Below is a small trained network, with its code and all its weights. Each question gives an input and a target symbol and asks what happens when units are switched off, that is, made to give their printed mean instead of their output.

import numpy as np


def w(rows, s, z=0):
    codes = np.array(rows[::2]) - 128.0
    scale = np.full(codes.shape[1], s)
    scale[-1] = z or s
    return codes * scale


def norm(h):
    return h / np.sqrt((h * h).mean(-1, keepdims=True) + 1e-5)


def f(y):
    return np.maximum(y, 0)


def softmax(a):
    e = np.exp(a - a.max(-1, keepdims=True))
    return e / e.sum(-1, keepdims=True)


def log_softmax(a):
    a = a - a.max(-1, keepdims=True)
    return a - np.log(np.exp(a).sum(-1, keepdims=True))


def net(x, mask):
    ids = ['αλξπψω'.index(c) for c in x.split()]
    T = len(ids)
    res = E[ids] + P[:T]
    u = 0
    for l in range(3):
        r = norm(res)
        for j in range(2):
            rows = slice(3 * j, 3 * j + 3)
            q, k, v = (r @ M[l][rows].T for M in (Q, K, V))
            z = softmax(np.where(np.tri(T) > 0, q @ k.T / 3**0.5, -1e9)) @ v
            o = O[l][rows]
            res = res + np.where(mask[u + j], z, o[:, -1]) @ o[:, :-1]
        u += 2
        y = f(norm(res) @ A[l][:, :-1].T + A[l][:, -1])
        res = res + np.where(mask[u : u + 8], y, B[l][:, -1]) @ B[l][:, :-1]
        u += 8
    return log_softmax(norm(res)[-1] @ U[:, :-1].T + U[:, -1])


Q, K, V, O, A, B = {}, {}, {}, {}, {}, {}
E = w([
[90,144,83],'α',
[94,139,119],'λ',
[21,229,83],'ξ',
[115,85,88],'π',
[219,4,215],'ψ',
[163,95,150],'ω',
],0.018)
P = w([
[63,185,159],'0',
[183,81,199],'1',
[163,113,148],'2',
[166,120,135],'3',
[162,113,190],'4',
[167,229,191],'5',
[94,135,254],'6',
],0.0088)
Q[0] = w([
[198,213,40],'L0H1',
[114,169,143],'L0H1',
[1,81,10],'L0H1',
[207,148,97],'L0H2',
[253,154,45],'L0H2',
[106,175,148],'L0H2',
],0.0072)
K[0] = w([
[194,86,129],'L0H1',
[131,117,129],'L0H1',
[88,119,98],'L0H1',
[170,136,143],'L0H2',
[149,1,104],'L0H2',
[94,130,138],'L0H2',
],0.011)
V[0] = w([
[10,71,69],'L0H1',
[91,11,94],'L0H1',
[250,167,128],'L0H1',
[155,253,74],'L0H2',
[164,163,79],'L0H2',
[124,140,131],'L0H2',
],0.0067)
O[0] = w([
[156,145,255,253],'L0H1',
[80,54,216,153],'L0H1',
[103,129,209,15],'L0H1',
[185,121,87,152],'L0H2',
[156,56,220,116],'L0H2',
[168,164,91,135],'L0H2',
],0.0058,0.0044)
A[0] = w([
[123,135,164,85],'L0N1',
[76,64,12,123],'L0N2',
[98,216,127,141],'L0N3',
[210,136,148,66],'L0N4',
[49,58,75,41],'L0N5',
[226,133,64,174],'L0N6',
[146,206,168,5],'L0N7',
[84,145,195,49],'L0N8',
],0.011,0.0022)
B[0] = w([
[106,147,22,157],'L0N1',
[170,124,217,163],'L0N2',
[56,134,175,255],'L0N3',
[82,211,168,174],'L0N4',
[135,131,76,154],'L0N5',
[21,172,170,154],'L0N6',
[2,143,24,184],'L0N7',
[128,160,73,192],'L0N8',
],0.0063,0.0061)
Q[1] = w([
[172,62,102],'L1H1',
[57,151,70],'L1H1',
[36,155,194],'L1H1',
[182,2,93],'L1H2',
[44,27,174],'L1H2',
[192,106,112],'L1H2',
],0.0069)
K[1] = w([
[128,84,113],'L1H1',
[36,145,152],'L1H1',
[41,182,136],'L1H1',
[205,29,80],'L1H2',
[132,133,5],'L1H2',
[54,2,148],'L1H2',
],0.0064)
V[1] = w([
[160,106,124],'L1H1',
[60,194,104],'L1H1',
[102,117,109],'L1H1',
[91,104,151],'L1H2',
[2,109,106],'L1H2',
[100,145,184],'L1H2',
],0.013)
O[1] = w([
[131,190,254,77],'L1H1',
[150,151,252,237],'L1H1',
[164,36,79,144],'L1H1',
[139,85,87,160],'L1H2',
[216,75,67,251],'L1H2',
[47,123,160,186],'L1H2',
],0.0034,0.011)
A[1] = w([
[134,168,255,118],'L1N1',
[114,87,178,108],'L1N2',
[79,91,152,59],'L1N3',
[115,199,49,160],'L1N4',
[195,167,112,1],'L1N5',
[197,97,145,122],'L1N6',
[155,103,72,156],'L1N7',
[101,157,158,63],'L1N8',
],0.009,0.0042)
B[1] = w([
[90,186,117,253],'L1N1',
[162,193,82,199],'L1N2',
[253,103,100,152],'L1N3',
[63,209,187,241],'L1N4',
[143,195,68,128],'L1N5',
[149,179,62,191],'L1N6',
[120,151,170,160],'L1N7',
[79,183,92,160],'L1N8',
],0.0075,0.0044)
Q[2] = w([
[2,43,169],'L2H1',
[96,27,172],'L2H1',
[165,100,10],'L2H1',
[237,56,208],'L2H2',
[214,243,90],'L2H2',
[157,20,87],'L2H2',
],0.0081)
K[2] = w([
[153,88,176],'L2H1',
[192,91,125],'L2H1',
[39,184,56],'L2H1',
[171,81,113],'L2H2',
[165,1,157],'L2H2',
[154,140,106],'L2H2',
],0.0099)
V[2] = w([
[254,53,162],'L2H1',
[122,91,180],'L2H1',
[142,148,236],'L2H1',
[110,191,86],'L2H2',
[162,113,194],'L2H2',
[187,170,141],'L2H2',
],0.0095)
O[2] = w([
[27,163,174,2],'L2H1',
[177,172,206,101],'L2H1',
[145,174,196,152],'L2H1',
[184,101,13,187],'L2H2',
[1,83,193,103],'L2H2',
[144,139,229,134],'L2H2',
],0.0069,0.0065)
A[2] = w([
[97,85,101,95],'L2N1',
[91,162,92,187],'L2N2',
[115,220,36,86],'L2N3',
[37,66,165,84],'L2N4',
[118,127,82,2],'L2N5',
[63,110,192,57],'L2N6',
[183,1,78,163],'L2N7',
[186,108,238,169],'L2N8',
],0.0089,0.006)
B[2] = w([
[165,120,129,132],'L2N1',
[139,42,178,230],'L2N2',
[12,53,99,255],'L2N3',
[210,213,100,144],'L2N4',
[231,210,214,128],'L2N5',
[209,145,84,142],'L2N6',
[151,104,255,193],'L2N7',
[17,213,132,181],'L2N8',
],0.0072,0.0065)
U = w([
[158,76,38,50],'α',
[124,115,93,213],'λ',
[95,187,70,8],'ξ',
[118,58,188,144],'π',
[74,180,248,132],'ψ',
[155,191,148,255],'ω',
],0.011,0.0044)

Each question gives the input, a string of symbols that net reads in full, and the target symbol t.
The units are the heads (3 rows each of Q, K, V and O) and the neurons (one row each of A and B). Each row of codes is followed by its name. A weight is (code - 128) times the scale printed after its matrix; where a second scale follows, it is the last column's (O, A, B and U).
mask holds one flag per unit, layer by layer, with each layer's heads first. A switched-off unit (its flag False) gives its mean, the last column of its rows in O or B, instead of its output. The means were averaged over made-up inputs and are rounded, as every weight is.
A unit's drop is (log p(t) with every unit on - log p(t) with that unit switched off) / (log p(t) with every unit on - log p(t) with every unit switched off).
The circuit of an input: a set's keep is (log p(t) with only the set's units on - log p(t) with every unit switched off) / (log p(t) with every unit on - log p(t) with every unit switched off). Starting from the 12 units with the biggest drops (on a tie, the unit counted first), units are removed one at a time, each time the one whose removal leaves the highest keep (on an exact tie, the one counted first), for as long as the keep stays at least 0.8.
units of the circuit, in order: the units of the circuit, biggest drop first
most important unit: the unit with the biggest drop
k most important neurons: the k neurons with the biggest drops, biggest first
k most important neurons of layer l: the k neurons of layer l with the biggest drops, biggest first
drop when u is switched off: that unit's drop, to one decimal
input α ξ α ω ω, target ω: most important unit => L1N1
input π π α ψ, target ψ: units of the circuit, in order => (L2N8; L2H1)
input ω ω ω ω α, target ω: 2 most important neurons of layer 0 => (L0N4; L0N6)
input ξ π ω α, target ω: 3 most important neurons => (L0N2; L0N5; L0N4)
input π ω ξ π, target π: 2 most important neurons of layer 1 => (L1N6; L1N1)
input π ξ α, target π: 2 most important neurons of layer 1 => (L1N1; L1N6)
input π α α, target π: 2 most important neurons => (L2N7; L1N1)
input α α α, target α: 2 most important neurons => (L0N8; L1N1)
input ξ ξ α ω π, target ω: 3 most important neurons => (L1N6; L1N2; L2N3)
input α α λ, target α: 2 most important neurons => (L0N7; L1N1)
input α ξ α ω, target ω: 2 most important neurons => (L0N7; L0N6)
input α ω π ω α π, target π: 2 most important neurons of layer 0 => (L0N3; L0N5)
input ψ α ω, target ψ: 4 most important neurons of layer 1 => (L1N1; L1N3; L1N8; L1N7)
input λ α α α α, target α: 2 most important neurons => (L0N7; L2N8)
input λ ξ ψ ψ π, target ψ: 2 most important neurons => (L0N2; L2N8)
input ξ ψ ω ω, target ψ: most important unit => L2H2
input λ α ω ξ π, target ω: 2 most important neurons of layer 0 => (L0N3; L0N7)
input ω α ω α ω ξ λ, target λ: 2 most important neurons of layer 1 => (L1N6; L1N2)
input α α ψ ψ λ π, target ψ: drop when L0N4 is switched off => 0.5
input α α α ω α ψ, target ψ: drop when L2H2 is switched off => 0.3
input α α ψ ψ α, target ψ: drop when L1N4 is switched off => 0.6
